Below are the code and all the weights of a small trained network. Each question names an input and a target symbol and asks about switching units off, where a switched-off unit gives its printed mean instead of its output.

import numpy as np


def w(rows, s, z=0):
    codes = np.array(rows[::2]) - 128.0
    scale = np.full(codes.shape[1], s)
    scale[-1] = z or s
    return codes * scale


def f(y):
    return y / 2 * (1 + np.tanh(0.7978845608 * (y + 0.044715 * y**3)))


def softmax(a):
    e = np.exp(a - a.max(-1, keepdims=True))
    return e / e.sum(-1, keepdims=True)


def log_softmax(a):
    a = a - a.max(-1, keepdims=True)
    return a - np.log(np.exp(a).sum(-1, keepdims=True))


def net(x, mask):
    ids = ['ΔΛαμσω'.index(c) for c in x.split()]
    T = len(ids)
    res = E[ids] + P[:T]
    u = 0
    for l in range(2):
        r = res
        for j in range(2):
            rows = slice(4 * j, 4 * j + 4)
            q, k, v = (r @ M[l][rows].T for M in (Q, K, V))
            z = softmax(np.where(np.tri(T) > 0, q @ k.T / 4**0.5, -1e9)) @ v
            o = O[l][rows]
            res = res + np.where(mask[u + j], z, o[:, -1]) @ o[:, :-1]
        u += 2
        y = f(res @ A[l][:, :-1].T + A[l][:, -1])
        res = res + np.where(mask[u : u + 4], y, B[l][:, -1]) @ B[l][:, :-1]
        u += 4
    return log_softmax(res[-1] @ U[:, :-1].T + U[:, -1])


Q, K, V, O, A, B = {}, {}, {}, {}, {}, {}
E = w([
[103,168,113],'Δ',
[8,127,61],'Λ',
[144,187,170],'α',
[195,80,103],'μ',
[84,147,108],'σ',
[117,57,165],'ω',
],0.015)
P = w([
[175,166,15],'0',
[81,35,185],'1',
[94,35,199],'2',
[84,42,217],'3',
[98,45,227],'4',
[95,34,241],'5',
[100,29,248],'6',
[103,33,227],'7',
[93,39,253],'8',
[114,37,248],'9',
[117,36,213],'10',
[126,54,187],'11',
[152,57,170],'12',
],0.0062)
Q[0] = w([
[118,4,172],'0.h0',
[105,118,57],'0.h0',
[178,86,42],'0.h0',
[106,76,179],'0.h0',
[166,214,110],'0.h1',
[54,154,107],'0.h1',
[139,29,116],'0.h1',
[70,113,114],'0.h1',
],0.011)
K[0] = w([
[175,241,85],'0.h0',
[111,175,160],'0.h0',
[52,155,90],'0.h0',
[137,155,3],'0.h0',
[71,141,178],'0.h1',
[52,223,109],'0.h1',
[214,93,41],'0.h1',
[77,197,99],'0.h1',
],0.011)
V[0] = w([
[72,124,132],'0.h0',
[80,93,102],'0.h0',
[52,183,132],'0.h0',
[117,6,171],'0.h0',
[76,153,188],'0.h1',
[175,197,123],'0.h1',
[129,132,80],'0.h1',
[134,38,126],'0.h1',
],0.011)
O[0] = w([
[164,108,165,172],'0.h0',
[175,118,162,199],'0.h0',
[197,194,115,163],'0.h0',
[109,68,255,162],'0.h0',
[167,82,79,120],'0.h1',
[124,122,103,2],'0.h1',
[61,104,191,129],'0.h1',
[101,166,173,247],'0.h1',
],0.0072,0.0036)
A[0] = w([
[254,169,71,24],'0.n0',
[69,73,171,226],'0.n1',
[128,84,198,2],'0.n2',
[117,47,172,25],'0.n3',
],0.0087,0.00072)
B[0] = w([
[144,149,254,139],'0.n0',
[165,217,106,255],'0.n1',
[169,62,73,229],'0.n2',
[151,111,26,227],'0.n3',
],0.0072,0.006)
Q[1] = w([
[215,151,106],'1.h0',
[126,146,97],'1.h0',
[68,157,119],'1.h0',
[129,152,147],'1.h0',
[234,9,208],'1.h1',
[59,143,148],'1.h1',
[162,86,184],'1.h1',
[114,172,117],'1.h1',
],0.013)
K[1] = w([
[78,168,105],'1.h0',
[144,131,91],'1.h0',
[159,47,129],'1.h0',
[129,133,112],'1.h0',
[138,162,187],'1.h1',
[122,11,109],'1.h1',
[221,135,186],'1.h1',
[140,139,52],'1.h1',
],0.011)
V[1] = w([
[181,176,112],'1.h0',
[108,103,51],'1.h0',
[16,121,123],'1.h0',
[151,56,42],'1.h0',
[166,82,252],'1.h1',
[190,110,157],'1.h1',
[183,113,52],'1.h1',
[150,162,56],'1.h1',
],0.011)
O[1] = w([
[136,95,249,126],'1.h0',
[188,118,101,218],'1.h0',
[112,223,84,153],'1.h0',
[252,93,86,231],'1.h0',
[1,118,93,252],'1.h1',
[60,65,77,220],'1.h1',
[194,94,125,162],'1.h1',
[214,101,184,101],'1.h1',
],0.0073,0.0017)
A[1] = w([
[189,140,2,1],'1.n0',
[178,98,213,45],'1.n1',
[101,194,242,103],'1.n2',
[143,115,179,58],'1.n3',
],0.0077,0.0017)
B[1] = w([
[30,168,95,252],'1.n0',
[118,96,117,199],'1.n1',
[2,166,123,173],'1.n2',
[62,67,122,121],'1.n3',
],0.0094,0.0018)
U = w([
[60,114,158,35],'Δ',
[198,100,163,201],'Λ',
[205,3,76,54],'α',
[139,84,151,32],'μ',
[163,102,188,254],'σ',
[149,234,34,184],'ω',
],0.0082,0.0023)

Each question gives the input, a string of symbols that net reads in full, and the target symbol t.
The units are the heads (4 rows each of Q, K, V and O) and the neurons (one row each of A and B). Each row of codes is followed by its name. A weight is (code - 128) times the scale printed after its matrix; where a second scale follows, it is the last column's (O, A, B and U).
mask holds one flag per unit, layer by layer, with each layer's heads first. A switched-off unit (its flag False) gives its mean, the last column of its rows in O or B, instead of its output. The means were averaged over made-up inputs and are rounded, as every weight is.
A unit's drop is (log p(t) with every unit on - log p(t) with that unit switched off) / (log p(t) with every unit on - log p(t) with every unit switched off).
The circuit of an input: a set's keep is (log p(t) with only the set's units on - log p(t) with every unit switched off) / (log p(t) with every unit on - log p(t) with every unit switched off). Starting from all 12 units, units are removed one at a time, each time the one whose removal leaves the highest keep (on an exact tie, the one counted first), for as long as the keep stays at least 0.8.
units of the circuit, in order: the units of the circuit, biggest drop first
most important unit: the unit with the biggest drop
top k neurons: the k neurons with the biggest drops, biggest first
k most important neurons of layer l: the k neurons of layer l with the biggest drops, biggest first
heads that matter: for each layer, one digit per head in row order, 1 if its drop is at least 0.15 and else 0, layers parted by /
drop when u is switched off: that unit's drop, to one decimal
input ω ω μ μ ω Λ ω ω ω, target α: heads that matter -> 10 / 00
input Δ Λ σ, target Λ: units of the circuit, in order -> 1.h1
input Λ Λ ω Δ μ Δ, target Δ: units of the circuit, in order -> 0.h0; 1.h1; 0.n0; 0.n3
input Δ μ Λ, target σ: top 2 neurons -> 0.n2; 0.n3
input μ σ Λ Λ α, target ω: units of the circuit, in order -> 1.h0; 0.h0
input ω ω μ Δ Λ Λ Λ, target α: top 3 neurons -> 0.n3; 0.n2; 0.n1
input ω ω Λ Δ Λ α μ Δ, target α: heads that matter -> 11 / 10
input Λ Δ α μ μ Δ ω Δ ω α σ Δ μ, target Δ: top 4 neurons -> 0.n0; 0.n3; 0.n2; 0.n1
input α ω Λ σ ω α Δ μ μ α ω ω Λ, target Λ: units of the circuit, in order -> 1.h1; 0.h0
input Λ μ μ α σ Λ ω α μ Λ Δ σ, target Δ: heads that matter -> 10 / 11
input Λ ω μ α Δ σ Λ Λ ω Δ, target Δ: units of the circuit, in order -> 1.h1; 0.h0
input ω Λ μ Λ Λ Λ Λ ω ω Λ, target α: units of the circuit, in order -> 0.n3; 0.h0; 1.h0
input ω α ω ω α ω Λ μ σ Δ, target α: units of the circuit, in order -> 0.n2; 0.n3; 0.h0; 1.h0
input μ α Δ Δ Λ Λ α, target ω: heads that matter -> 10 / 10
input μ Λ Λ σ μ ω Λ Δ α σ ω μ, target ω: units of the circuit, in order -> 1.h0; 1.n0
input μ Δ σ Δ μ ω Λ, target ω: most important unit -> 0.h0
input μ σ σ α μ σ σ μ, target ω: units of the circuit, in order -> 1.h0; 0.h0; 0.n3; 1.h1
input α Λ σ, target Λ: 2 most important neurons of layer 0 -> 0.n2; 0.n3
input Λ α α μ ω ω Λ ω ω ω σ α α, target Δ: top 2 neurons -> 0.n0; 0.n3
input Λ ω μ Λ ω σ, target Δ: 3 most important neurons of layer 0 -> 0.n0; 0.n3; 0.n2
input Λ ω ω α μ Λ Δ σ μ ω Λ μ, target Δ: most important unit -> 1.h1
input ω ω ω σ α ω α, target α: top 3 neurons -> 0.n2; 0.n3; 0.n0
input ω ω σ Λ ω μ Λ α, target α: 2 most important neurons of layer 0 -> 0.n2; 0.n3
input ω ω Δ μ σ, target α: 3 most important neurons of layer 0 -> 0.n3; 0.n2; 0.n0
input μ σ ω Λ, target ω: drop when 1.h0 is switched off -> 0.8
input μ Λ ω α ω α Λ Δ ω, target ω: drop when 0.h0 is switched off -> 0.4
input Λ ω ω Λ ω μ μ σ α, target Δ: drop when 0.h0 is switched off -> 0.6
input Λ α σ ω ω α μ σ ω, target Δ: drop when 0.h0 is switched off -> 0.7
